Below are the code and all the weights of a small trained network. Each question names an input and a class and asks about switching units off, where a switched-off unit gives its printed mean instead of its output.

import numpy as np


def w(rows, s, z=0):
    codes = np.array(rows[::2]) - 128.0
    scale = np.full(codes.shape[1], s)
    scale[-1] = z or s
    return codes * scale


def f(y):
    return y / 2 * (1 + np.tanh(0.7978845608 * (y + 0.044715 * y**3)))


def log_softmax(a):
    a = a - a.max(-1, keepdims=True)
    return a - np.log(np.exp(a).sum(-1, keepdims=True))


def net(x, mask):
    res = np.array(x, float).reshape(1, 7) / 4 @ E
    y = f(res @ A[0][:, :-1].T + A[0][:, -1])
    res = res + np.where(mask, y, B[0][:, -1]) @ B[0][:, :-1]
    return log_softmax(res[-1] @ U[:, :-1].T + U[:, -1])


A, B = {}, {}
E = w([
[169,206,102,66,245],'x0',
[129,122,124,126,129],'x1',
[131,119,120,123,127],'x2',
[131,125,124,125,130],'x3',
[54,150,82,10,81],'x4',
[176,195,254,92,99],'x5',
[113,156,168,132,144],'x6',
],0.0081)
A[0] = w([
[110,69,102,156,57,190],'neuron 1',
[200,165,91,94,190,121],'neuron 2',
[149,119,142,251,166,115],'neuron 3',
[124,69,134,132,21,93],'neuron 4',
[103,80,147,154,74,83],'neuron 5',
[37,66,207,184,43,84],'neuron 6',
[60,127,122,69,117,97],'neuron 7',
[186,96,161,192,163,75],'neuron 8',
[164,97,38,134,178,166],'neuron 9',
[220,101,209,40,76,106],'neuron 10',
[160,79,147,173,194,164],'neuron 11',
[218,161,177,99,73,125],'neuron 12',
[1,203,70,56,8,95],'neuron 13',
[128,134,249,128,200,229],'neuron 14',
[84,128,105,111,156,255],'neuron 15',
[9,67,94,179,180,81],'neuron 16',
],0.0093,0.0098)
B[0] = w([
[108,86,170,74,124,224],'neuron 1',
[151,125,223,124,229,190],'neuron 2',
[193,164,45,63,97,187],'neuron 3',
[173,81,135,177,238,183],'neuron 4',
[171,187,137,166,186,155],'neuron 5',
[186,121,187,99,230,204],'neuron 6',
[253,197,65,170,129,150],'neuron 7',
[190,253,49,94,137,156],'neuron 8',
[76,107,186,192,125,201],'neuron 9',
[39,162,34,217,161,178],'neuron 10',
[150,106,70,100,32,189],'neuron 11',
[48,139,107,197,148,180],'neuron 12',
[214,163,77,143,104,211],'neuron 13',
[116,25,113,141,72,255],'neuron 14',
[138,94,198,130,51,245],'neuron 15',
[77,221,149,237,156,169],'neuron 16',
],0.0067,0.0097)
U = w([
[252,201,25,101,70,16],'0',
[131,78,150,100,68,254],'1',
[187,131,201,90,255,27],'2',
[118,97,148,99,53,216],'3',
[27,152,59,213,118,50],'4',
[129,75,138,74,61,165],'5',
],0.0093,0.0061)

Each question gives the input, the list of numbers given to net, and the class t.
The units are the neurons (one row each of A and B). Each row of codes is followed by its name. A weight is (code - 128) times the scale printed after its matrix; where a second scale follows, it is the last column's (A, B and U).
mask holds one flag per neuron, in row order. A switched-off neuron (its flag False) gives its mean, the last column of its row in B, instead of its output. The means were averaged over made-up inputs and are rounded, as every weight is.
A unit's drop is (log p(t) with every unit on - log p(t) with that unit switched off) / (log p(t) with every unit on - log p(t) with every unit switched off).
The circuit of an input: a set's keep is (log p(t) with only the set's units on - log p(t) with every unit switched off) / (log p(t) with every unit on - log p(t) with every unit switched off). Starting from the 12 units with the biggest drops (on a tie, the unit counted first), units are removed one at a time, each time the one whose removal leaves the highest keep (on an exact tie, the one counted first), for as long as the keep stays at least 0.8.
units of the circuit, in order: the units of the circuit, biggest drop first
unit that matters most: the unit with the biggest drop
top k neurons: the k neurons with the biggest drops, biggest first
drop when u is switched off: that unit's drop, to one decimal
input [-5,-5,3,-7,8,-5,-8], class 0: units of the circuit, in order : (neuron 13)
input [5,-8,4,5,-2,0,2], class 3: units of the circuit, in order : (neuron 6; neuron 14)
input [3,-6,3,8,-5,3,-3], class 3: units of the circuit, in order : (neuron 14; neuron 6)
input [5,6,7,8,8,4,-3], class 0: top 2 neurons : (neuron 13; neuron 7)
input [-7,-2,-3,2,4,2,5], class 2: units of the circuit, in order : (neuron 6; neuron 4)
input [3,-5,-5,-3,-8,8,4], class 0: units of the circuit, in order : (neuron 8; neuron 3)
input [2,3,-7,-3,-8,3,1], class 0: top 2 neurons : (neuron 8; neuron 3)
input [5,7,0,-3,-8,1,4], class 0: units of the circuit, in order : (neuron 3; neuron 11)
input [7,-8,-1,-5,-2,-1,6], class 3: top 3 neurons : (neuron 14; neuron 6; neuron 4)
input [2,7,6,-2,7,8,-3], class 4: top 2 neurons : (neuron 10; neuron 12)
input [-8,-4,6,6,-3,-6,-5], class 2: top 2 neurons : (neuron 6; neuron 4)
input [-4,-1,-2,-1,-7,-3,-2], class 0: top 2 neurons : (neuron 3; neuron 8)
input [-3,-2,-2,2,6,0,-2], class 0: top 3 neurons : (neuron 13; neuron 7; neuron 14)
input [5,-5,1,4,-4,1,8], class 1: unit that matters most : neuron 14
input [-7,-4,-5,-1,-6,6,2], class 2: top 4 neurons : (neuron 6; neuron 4; neuron 15; neuron 5)
input [-1,-4,0,-1,0,5,-1], class 4: drop when neuron 11 is switched off : 0.1
input [3,-3,5,-6,-5,-1,1], class 0: drop when neuron 11 is switched off : 0.3
input [7,-8,-2,0,-5,-8,6], class 3: drop when neuron 11 is switched off : 0.6
input [-3,-7,0,4,-2,8,4], class 4: drop when neuron 15 is switched off : 0.1
input [-6,2,7,8,7,-7,3], class 0: units of the circuit, in order : (neuron 13)
